Here is a tiny trained network, its code and every weight. The questions are about switching its units off for an input and a target symbol, where a switched-off unit gives its printed mean instead of its output.

import numpy as np


def w(rows, s, z=0):
    codes = np.array(rows[::2]) - 128.0
    scale = np.full(codes.shape[1], s)
    scale[-1] = z or s
    return codes * scale


def norm(h):
    return h / np.sqrt((h * h).mean(-1, keepdims=True) + 1e-5)


def f(y):
    return y / 2 * (1 + np.tanh(0.7978845608 * (y + 0.044715 * y**3)))


def softmax(a):
    e = np.exp(a - a.max(-1, keepdims=True))
    return e / e.sum(-1, keepdims=True)


def log_softmax(a):
    a = a - a.max(-1, keepdims=True)
    return a - np.log(np.exp(a).sum(-1, keepdims=True))


def net(x, mask):
    ids = ['βδεζηθλμξπ'.index(c) for c in x.split()]
    T = len(ids)
    res = E[ids] + P[:T]
    r = norm(res)
    for j in range(3):
        rows = slice(4 * j, 4 * j + 4)
        q, k, v = (r @ M[0][rows].T for M in (Q, K, V))
        z = softmax(np.where(np.tri(T) > 0, q @ k.T / 4**0.5, -1e9)) @ v
        o = O[0][rows]
        res = res + np.where(mask[j], z, o[:, -1]) @ o[:, :-1]
    y = f(norm(res) @ A[0][:, :-1].T + A[0][:, -1])
    res = res + np.where(mask[3:7], y, B[0][:, -1]) @ B[0][:, :-1]
    return log_softmax(norm(res)[-1] @ U[:, :-1].T + U[:, -1])


Q, K, V, O, A, B = {}, {}, {}, {}, {}, {}
E = w([
[108,97,19,106,127,97,169,137,250,140,147],'β',
[165,125,25,161,90,143,225,128,118,141,172],'δ',
[146,17,85,108,94,158,131,123,162,39,169],'ε',
[158,64,109,192,58,129,114,90,63,58,145],'ζ',
[167,132,152,178,138,174,165,167,126,103,13],'η',
[102,75,43,200,101,65,69,129,166,107,81],'θ',
[101,218,130,148,150,184,90,156,181,47,131],'λ',
[74,125,119,54,143,200,138,2,98,129,87],'μ',
[84,110,148,227,196,153,181,158,102,101,110],'ξ',
[168,137,137,209,143,218,57,120,145,184,144],'π',
],0.0043)
P = w([
[39,109,186,149,27,177,162,199,177,159,134],'0',
[66,105,143,173,53,181,165,161,188,131,125],'1',
[82,114,124,176,74,181,151,142,168,115,119],'2',
[92,118,101,169,96,178,139,136,148,105,112],'3',
[104,120,94,169,116,172,131,126,132,104,112],'4',
[122,128,84,161,128,166,125,117,124,104,102],'5',
[133,133,82,151,146,160,123,111,121,100,109],'6',
[145,136,87,144,167,149,122,100,120,98,112],'7',
[160,142,97,137,180,138,123,91,118,105,121],'8',
[181,141,109,133,199,117,119,83,126,112,116],'9',
[198,145,125,122,223,98,125,80,131,101,126],'10',
[227,131,123,139,252,116,135,36,160,87,123],'11',
],0.004)
Q[0] = w([
[166,147,135,151,216,139,166,138,135,80,98],'H1',
[209,95,78,209,178,190,130,103,162,120,140],'H1',
[71,106,170,84,84,75,141,155,59,197,102],'H1',
[92,71,40,208,90,178,189,105,169,56,85],'H1',
[131,112,190,131,92,127,127,190,94,230,140],'H2',
[85,175,115,138,84,193,80,163,151,123,175],'H2',
[76,171,196,118,119,108,135,250,101,139,111],'H2',
[140,177,198,92,138,99,77,178,125,167,167],'H2',
[157,126,155,135,108,72,109,155,129,120,151],'H3',
[187,127,81,162,146,188,193,79,161,81,154],'H3',
[154,91,136,173,167,195,107,106,138,48,100],'H3',
[129,158,108,195,186,147,132,136,156,140,80],'H3',
],0.011)
K[0] = w([
[82,123,213,64,157,101,189,69,148,148,94],'H1',
[107,160,190,109,182,182,120,49,105,185,95],'H1',
[157,90,49,172,78,79,150,190,120,123,144],'H1',
[135,169,128,117,254,164,122,83,95,109,68],'H1',
[72,123,107,81,69,124,142,114,130,103,133],'H2',
[138,82,17,144,134,108,150,92,92,97,89],'H2',
[102,84,73,106,35,137,122,82,127,156,151],'H2',
[103,88,126,115,60,90,158,131,119,144,134],'H2',
[58,131,128,115,92,152,149,106,138,180,105],'H3',
[173,144,133,130,225,97,96,99,126,112,111],'H3',
[188,158,77,111,197,80,143,92,117,140,136],'H3',
[184,80,113,75,148,102,119,65,107,79,157],'H3',
],0.0091)
V[0] = w([
[213,128,139,137,59,146,108,127,124,152,54],'H1',
[135,60,126,109,133,107,237,112,62,169,100],'H1',
[114,162,147,68,130,115,159,153,154,28,82],'H1',
[134,145,131,26,102,169,79,78,136,172,160],'H1',
[37,126,149,143,147,91,144,101,93,84,159],'H2',
[120,158,131,142,146,153,67,126,146,123,201],'H2',
[130,66,109,145,123,134,110,41,99,161,143],'H2',
[110,156,84,88,98,113,109,68,178,104,88],'H2',
[140,88,85,146,148,72,89,254,191,135,135],'H3',
[78,182,118,142,179,96,118,77,171,184,52],'H3',
[141,155,94,86,159,163,220,136,170,161,172],'H3',
[168,197,88,183,81,88,161,166,75,147,149],'H3',
],0.0061)
O[0] = w([
[255,69,181,80,85,164,113,139,147,202,38,161],'H1',
[101,95,91,105,109,79,245,90,74,139,60,2],'H1',
[138,180,129,45,190,77,104,217,103,26,36,170],'H1',
[69,194,166,48,82,203,181,124,146,119,112,20],'H1',
[56,120,121,139,162,49,149,134,95,59,184,75],'H2',
[97,174,157,159,117,191,93,105,161,110,203,168],'H2',
[88,65,120,114,47,118,154,76,119,169,169,51],'H2',
[102,149,111,50,83,118,75,185,132,115,101,95],'H2',
[111,212,169,88,155,148,141,49,24,181,113,189],'H3',
[63,72,162,177,127,205,166,239,72,162,106,58],'H3',
[88,71,70,197,113,153,9,85,86,134,56,200],'H3',
[18,151,208,100,193,124,83,65,186,161,37,123],'H3',
],0.0055,0.0024)
A[0] = w([
[149,112,70,132,133,35,45,152,215,190,156,122],'N1',
[157,44,97,149,28,74,150,97,83,209,123,3],'N2',
[55,126,162,68,152,175,214,126,222,108,86,86],'N3',
[116,39,156,167,109,78,2,133,98,152,133,105],'N4',
],0.0056,0.0033)
B[0] = w([
[72,146,168,149,148,199,158,187,34,178,104,251],'N1',
[73,166,152,115,199,122,60,157,225,116,92,182],'N2',
[164,87,175,161,162,64,57,152,130,184,162,196],'N3',
[208,160,164,61,90,93,255,158,143,99,230,245],'N4',
],0.0066,0.0025)
U = w([
[58,158,90,135,88,194,132,126,1,147,88,5],'β',
[61,113,111,145,144,95,59,63,191,155,61,140],'δ',
[168,188,86,54,72,107,160,61,114,80,152,129],'ε',
[158,134,174,90,124,22,136,104,253,135,172,24],'ζ',
[225,76,129,113,146,118,126,171,104,167,55,142],'η',
[95,178,207,53,125,114,200,161,86,195,157,212],'θ',
[119,175,138,128,179,164,63,197,145,71,153,97],'λ',
[86,79,92,136,54,124,159,194,163,105,127,158],'μ',
[117,73,125,203,176,71,153,110,71,116,184,151],'ξ',
[166,95,160,172,87,193,118,99,157,186,194,189],'π',
],0.0086,0.0023)

Each question gives the input, a string of symbols that net reads in full, and the target symbol t.
The units are the heads (4 rows each of Q, K, V and O) and the neurons (one row each of A and B). Each row of codes is followed by its name. A weight is (code - 128) times the scale printed after its matrix; where a second scale follows, it is the last column's (O, A, B and U).
mask holds one flag per unit, heads first, then neurons. A switched-off unit (its flag False) gives its mean, the last column of its rows in O or B, instead of its output. The means were averaged over made-up inputs and are rounded, as every weight is.
A unit's drop is (log p(t) with every unit on - log p(t) with that unit switched off) / (log p(t) with every unit on - log p(t) with every unit switched off).
The circuit of an input: a set's keep is (log p(t) with only the set's units on - log p(t) with every unit switched off) / (log p(t) with every unit on - log p(t) with every unit switched off). Starting from all 7 units, units are removed one at a time, each time the one whose removal leaves the highest keep (on an exact tie, the one counted first), for as long as the keep stays at least 0.8.
circuit, biggest first: the units of the circuit, biggest drop first
k most important neurons: the k neurons with the biggest drops, biggest first
heads that matter: for each layer, one digit per head in row order, 1 if its drop is at least 0.15 and else 0, layers parted by /
input ε η β ζ β β ε ξ μ, target ξ: heads that matter => 011
input μ ε ζ δ, target ζ: circuit, biggest first => (H3)
input η δ δ δ δ π ε λ θ, target λ: heads that matter => 000
input μ ξ ε π, target ε: circuit, biggest first => (H3 H1)
input π ε β ε θ β μ ξ δ θ λ, target θ: heads that matter => 101
input θ β θ δ μ, target δ: circuit, biggest first => (H3 N1)
input ζ δ η ε δ β, target η: heads that matter => 100
input ε ξ δ δ, target ξ: heads that matter => 100
input μ ξ δ ξ π λ λ ε ε η, target ε: heads that matter => 101
input η μ λ β, target λ: heads that matter => 111
input ε ε θ μ δ θ δ, target θ: heads that matter => 101
input θ δ π δ δ δ ζ β ε δ π, target π: heads that matter => 000
input λ ζ δ β δ, target λ: heads that matter => 100
input η δ η π θ, target π: circuit, biggest first => (H1)
input η δ ε ξ π θ μ ε π β θ, target β: circuit, biggest first => (H1 H3)
input δ μ π η δ β η θ ε δ δ β, target δ: 2 most important neurons => (N4 N1)
input β δ μ ζ, target μ: circuit, biggest first => (H3 H1)
input η π β, target π: heads that matter => 100
input λ π δ λ θ ε ε μ ε β η, target β: circuit, biggest first => (H3 H1)
input ε ξ ε λ θ μ β, target μ: circuit, biggest first => (H3)
input δ λ μ ε δ, target ε: circuit, biggest first => (H1 H3)
